[128 = 0]

bh_ld: [128 112 115 131  99 149 119 124 171 118  97 111 116 102 166 105 174 126
 193 207  97 114  32  77 178 144]
pb_gz: [123 114 123 123 125 138 134 125 194 130 138 162 143 140 123 124 130 140
 138 132 106 143 131 105  81 104]
zl_cg: [117 142 151 129 153 119  95  80 167 100 142 134 170 130 127 151 114  96
  90  77 113 149 138 133 102 148]
jb_bq: [ 78  80 161 113 161 165 161 118 164 120  67 102 169 174  64 117 165 118
 170 116 113 155 109 141 130 183]
sj_cf: [151 150  95 146 148 142 129 137 129 118 193 136 167 110 112 120 156 122
 123 128  87 128 137 100 154 107]
cq_ff: [170 122 111 125 161 143  93 151 115 115 132 159 145  92 122 121 165 103
 131  81 111 131 120 158 142 108]
nl_fg: [110 153 100 123 140 158 101 101 110 178  99 179 132 157 100  92 139 154
  89  96 118 116 126 125 134 151]
bh_ld: [107 144 134 131 130 106 131 105 110 153 148 120 131 145 115 134  79 127
  89 114  98 158 146 173 128 120]
[118 177 122 184 159  86 189 146  50 128 198 110 108 122 123  56 161  84
 112 104 121 189 138 192  89 176] -> zl_cg
qr_qd: [128 101 159 153 173 100  74 183 145 111 119 115 123 137 150 126 124 103
 152 114 103 157 111 150  95 151]
zl_cg: [126 147  63 135  82  90 190 135  66 182 128 112 108 157  83 114 161 130
 173 143 120  66 111 163 120 137]
zp_mr: [147 145 103  86 103 107 126 170 123 137 127 124 184 130 105 135 136 146
 155 146 174 119 116 116 128 131]
[129 129 111 106 153 125 118 117 131 152  93 144 115 130 124 122 152 142
 120 119 136 122 139 134 112 144] -> nl_fg
jb_bq: [169 142 118 155  54  26 176  96  28 160 105  78 117  70 116 100 144 130
  97  94 163 108 135 106 112 111]
mz_nj: [105 122 101 115 142 120  87  91 141 163 130 136  73 106 102  79  89  57
  40 148  35 135 155 217 137 116]
[119 112 123 110 102 137  96  95 150 158  46  94 106 166 177 147  59 150
 172 145 195 141 125 154 112 125] -> sj_cf
[135 119 120 127 152  96 125  94 100 146 112  90  97 133 133 118 117  99
 102 162 115 108 129 126 120 114] -> zp_mr
[ 87 169 161  93  89 138 160 150 187  88  73 176  54 144  51  81  96 153
 164 100 182 163 138  52 116 195] -> pb_gz
[134 130  74 167  70  90  98 142 101 112 169 107 111 126  71  60  52 119
  40 126 100 111 175 111 147 138] -> mz_nj
sn_rt: [118 100 116 122  75 107  88 153 127 148  82 162 135 148 151 159 139 127
 162 127 115 130 146  96 171 104]
[146 177 124 157  86  71 136 110  64 165 111 134 109 115 135  93  81  95
  90 108 171 138 145  99 157  70] -> jb_bq
[136 150 167 106 178 168  93 153 108 116  82 112 130 113 126 156 131 134
  89 127  99 113 119 106 117 147] -> zl_cg
[113 132 109 177  81  71 171 134 177 113 142 140 164 136 115 133 127 170
 159 179  78 137  86 183 133  96] -> jb_bq
sj_cf: [112 127 111 138 186  64 180 176  92 115 249 152 130  86  99  91 191 115
  64  93  46 100 152  86 130  81]
[133 159  95 131 108 185  73  99 113 147  37  85 156 143 147 166  72 133
 233 110 135 157 124 168 183 190] -> sj_cf
[159 149 161 115 114 122  98 138 128  99 135 118 159 143  40 141  89 118
 125  54 131 152 156 164  63 155] -> bh_ld
[126 133 106 119  98 153 162  70 123 123 138 123 100 111 145 135 169 157
 113 145 136 101 138 115 158  88] -> qr_qd
[104 110  94  99 143 154  79 125 137 138 156 154 154  86 118 125  70 175
 123 114 170 151 130 106 162 110] -> zl_cg
[138 124 134 126  96 107 104  55 124 132 142 128  84  88 121  78 102 120
  75 142  71 126 176 135 124 138] -> mz_nj
zp_mr: [110 134 153 117 141 132 128 136 130 128 155 125 146 151 124 124 122 161
 137 151 117 116 144 136 142 160]
[117 137  82 112 181 138  93 151 119 148 137  84 150 124 135 122 118 135
 124 172 129 141 114  83 138 127] -> zp_mr
[127 140 157 129 117 148 106 148 157  77 114 171 147 193 119 158 101 146
 165 138 150 133 161 120 141 205] -> zp_mr
qr_qd: [136 115 162 135 123 103 102 179 134 119 132 113 156 139 134 107 120 116
 151 102 123 155 104 157 105 148]
[160 110 139 126 139 130 149 144 143 101 148  73 123  96 139 156 101  73
 186 180 135 137 150 153 106  91] -> nl_fg
[125  68 152 118 135  99 182 117 140 159 157 146 110 117 173 108 160 111
 123 143  74 129 146 177 126  86] -> pb_gz
[188 194 143 105 136 111  75 145 117 112 179 139 136 144 161 124 121 172
 157 214 106 114 150 113 155  70] -> jb_bq
[ 94 145  99 155 102  82 204  28 168 148 143 124  77 191  96 161 129  77
 107 129 117 143 149 152 113 158] -> zl_cg
nl_fg: [138  83 164 130 118 120 163 163 175  80 177  63 130  89 167 135 121  86
 174 191 149 144 107 177 107 110]
sn_rt: [136 138 194 125 153 154 151  99 120  90 158 189  84 132  96 164 137 108
 127 160 149  91 123 131 131 135]
[174 139  61 138 106  97 108 125 126  83 109 152 129 118 125  77 147 133
 115 118 125 104 144 158 179 121] -> sn_rt

gh_sb: [139 108 163 163 169 105 155 155 118 137 119  64 124 150 201  83 136 149
 112 184  44 108 107  85 143 119]
mq_mm: [ 95 162 104 159 122 107 128 135  97 138 119 115 119 166 127 103 148 113
 114 171 101 136 149 103 161 113]
sr_cz: [187  95 135 101  97 107 149 154  85  94 142 126 128 121 152 147 114 150
 132 135 126 175  80 139 155 150]
gm_dc: [155 149  59 117  95  82 125  75 130 127 158 149 108 112 161  63 151 110
  82 181 136  99 134 125  81 137]
[ 76 110 125 120 135 161 126 136 150 148 148 124 129 122 147 100 123 104
 137 155 129 118 120 102 136 118] -> gh_sb
[119 147 123 161 136 103 141  74 146 139 119  94 148 135 110  86 168 128
 128 144 137  93 173 131  92  87] -> sr_cz
[137 138 110 150 140 123 140 155 126 113 118  96 122 143 145 129 116 143
 173 137 113 174 119 134 126 130] -> gh_sb
hl_pg: [137  76 101  99 156 125 121 115 126 115 105 101 127 182 130 112 133 100
 159 167 134 141  88 120 109 171]
[155 163  99 115 149 170 115 106 120 155 157 146  95 153 134 102 172  67
 142 115 134 135 137 164 132 122] -> gm_dc
jm_jd: [ 58 132 139 149  83 150 153 133 109 155 128  66 131 154  91  85  98 133
 172 154 117 147  99  97 141 119]
fd_zt: [118  96 136 181 142 133 143 153 122 219 136  97 154 128  94 136 183 114
 106 129 174 133 172 168 141 186]
sr_cz: [154  68 128 154 104  85 128 164 129  90 134 109 158 182  98  82 152 177
 112 107 132 126 110 155 134 133]
fd_zt: [ 80  81 112 110  82 101 143  97 145 161 169 105  91  99 153  85  78 146
 190 152 117 130  72 145 110 106]
[196  26  62 217 121  79 138  91 115 139  56  60 123 150  57 150 175 127
  67  65 125 142 102 106 117  96] -> jm_jd
[ 97 144 141  90  76 108 205  96 155 121 125 138 134 127 132  49 175 130
 139 178 131 125 123 147 146 187] -> hl_pg
